Below is a small trained network, with its code and all its weights. Each question gives an input and a class and asks what happens when units are switched off, that is, made to give their printed mean instead of their output.

import numpy as np


def w(rows, s, z=0):
    codes = np.array(rows[::2]) - 128.0
    scale = np.full(codes.shape[1], s)
    scale[-1] = z or s
    return codes * scale


def norm(h):
    return h / np.sqrt((h * h).mean(-1, keepdims=True) + 1e-5)


def f(y):
    return y / 2 * (1 + np.tanh(0.7978845608 * (y + 0.044715 * y**3)))


def log_softmax(a):
    a = a - a.max(-1, keepdims=True)
    return a - np.log(np.exp(a).sum(-1, keepdims=True))


def net(x, mask):
    res = np.array(x, float).reshape(1, 4) / 4 @ E
    u = 0
    for l in range(4):
        y = f(norm(res) @ A[l][:, :-1].T + A[l][:, -1])
        res = res + np.where(mask[u : u + 4], y, B[l][:, -1]) @ B[l][:, :-1]
        u += 4
    return log_softmax(norm(res)[-1] @ U[:, :-1].T + U[:, -1])


A, B = {}, {}
E = w([
[149,123,149,166,129,126],'x0',
[98,109,124,154,84,248],'x1',
[128,128,129,133,129,126],'x2',
[163,77,61,117,91,76],'x3',
],0.013)
A[0] = w([
[154,121,135,78,162,73,251],'0.n0',
[122,121,44,127,31,138,85],'0.n1',
[117,191,139,49,164,127,39],'0.n2',
[147,183,228,69,254,120,118],'0.n3',
],0.0087,0.0023)
B[0] = w([
[177,228,113,163,78,92,197],'0.n0',
[115,52,143,130,166,89,183],'0.n1',
[111,122,205,230,144,112,165],'0.n2',
[72,2,206,182,119,68,253],'0.n3',
],0.0085,0.0072)
A[1] = w([
[138,200,8,118,140,81,101],'1.n0',
[94,119,140,198,30,45,111],'1.n1',
[228,158,94,115,65,117,180],'1.n2',
[2,253,175,158,79,217,5],'1.n3',
],0.0077,0.0023)
B[1] = w([
[246,163,104,219,135,119,167],'1.n0',
[115,234,114,159,111,176,253],'1.n1',
[110,157,11,121,203,143,164],'1.n2',
[181,121,116,17,162,99,241],'1.n3',
],0.011,0.0049)
A[2] = w([
[97,83,204,101,192,243,60],'2.n0',
[129,220,163,78,99,185,232],'2.n1',
[97,135,107,166,2,153,2],'2.n2',
[103,166,162,16,103,144,163],'2.n3',
],0.0088,0.0016)
B[2] = w([
[224,202,118,16,121,177,254],'2.n0',
[73,168,254,109,98,169,170],'2.n1',
[28,57,64,131,87,118,134],'2.n2',
[188,180,186,211,124,157,181],'2.n3',
],0.0074,0.0067)
A[3] = w([
[3,119,238,179,46,57,140],'3.n0',
[113,49,71,120,66,168,66],'3.n1',
[114,109,211,148,113,134,6],'3.n2',
[54,15,58,109,136,160,75],'3.n3',
],0.011,0.0024)
B[3] = w([
[63,63,214,162,85,45,254],'3.n0',
[46,7,127,169,210,146,165],'3.n1',
[114,146,111,124,128,109,170],'3.n2',
[77,106,86,143,155,191,173],'3.n3',
],0.014,0.0099)
U = w([
[57,99,248,169,137,69,116],'0',
[199,198,17,146,137,83,146],'1',
[172,168,191,35,144,206,253],'2',
[50,15,76,145,194,193,39],'3',
],0.014,0.002)

Each question gives the input, the list of numbers given to net, and the class t.
The units are the neurons (one row each of A and B). Each row of codes is followed by its name. A weight is (code - 128) times the scale printed after its matrix; where a second scale follows, it is the last column's (A, B and U).
mask holds one flag per neuron, layer by layer. A switched-off neuron (its flag False) gives its mean, the last column of its row in B, instead of its output. The means were averaged over made-up inputs and are rounded, as every weight is.
A unit's drop is (log p(t) with every unit on - log p(t) with that unit switched off) / (log p(t) with every unit on - log p(t) with every unit switched off).
unit that matters most: the unit with the biggest drop
k most important neurons: the k neurons with the biggest drops, biggest first
top k neurons in layer l: the k neurons of layer l with the biggest drops, biggest first
drop when u is switched off: that unit's drop, to one decimal
input [4,-5,-6,1], class 1: unit that matters most : 0.n0
input [8,1,-2,2], class 3: top 3 neurons in layer 0 : 0.n0, 0.n3, 0.n2
input [-4,1,1,2], class 3: 2 most important neurons : 0.n1, 0.n3
input [-2,8,-7,0], class 2: 2 most important neurons : 0.n3, 2.n0
input [-8,6,-7,0], class 2: 2 most important neurons : 0.n3, 2.n0
input [8,3,-5,1], class 3: 2 most important neurons : 1.n3, 0.n3
input [-1,0,-7,2], class 1: 2 most important neurons : 0.n3, 3.n0
input [5,1,-2,8], class 3: top 2 neurons in layer 0 : 0.n1, 0.n0
input [-4,-1,6,7], class 1: drop when 0.n3 is switched off : 0.1
input [2,3,7,1], class 3: drop when 1.n3 is switched off : 0.9
input [1,0,3,5], class 1: drop when 0.n3 is switched off : 1.3
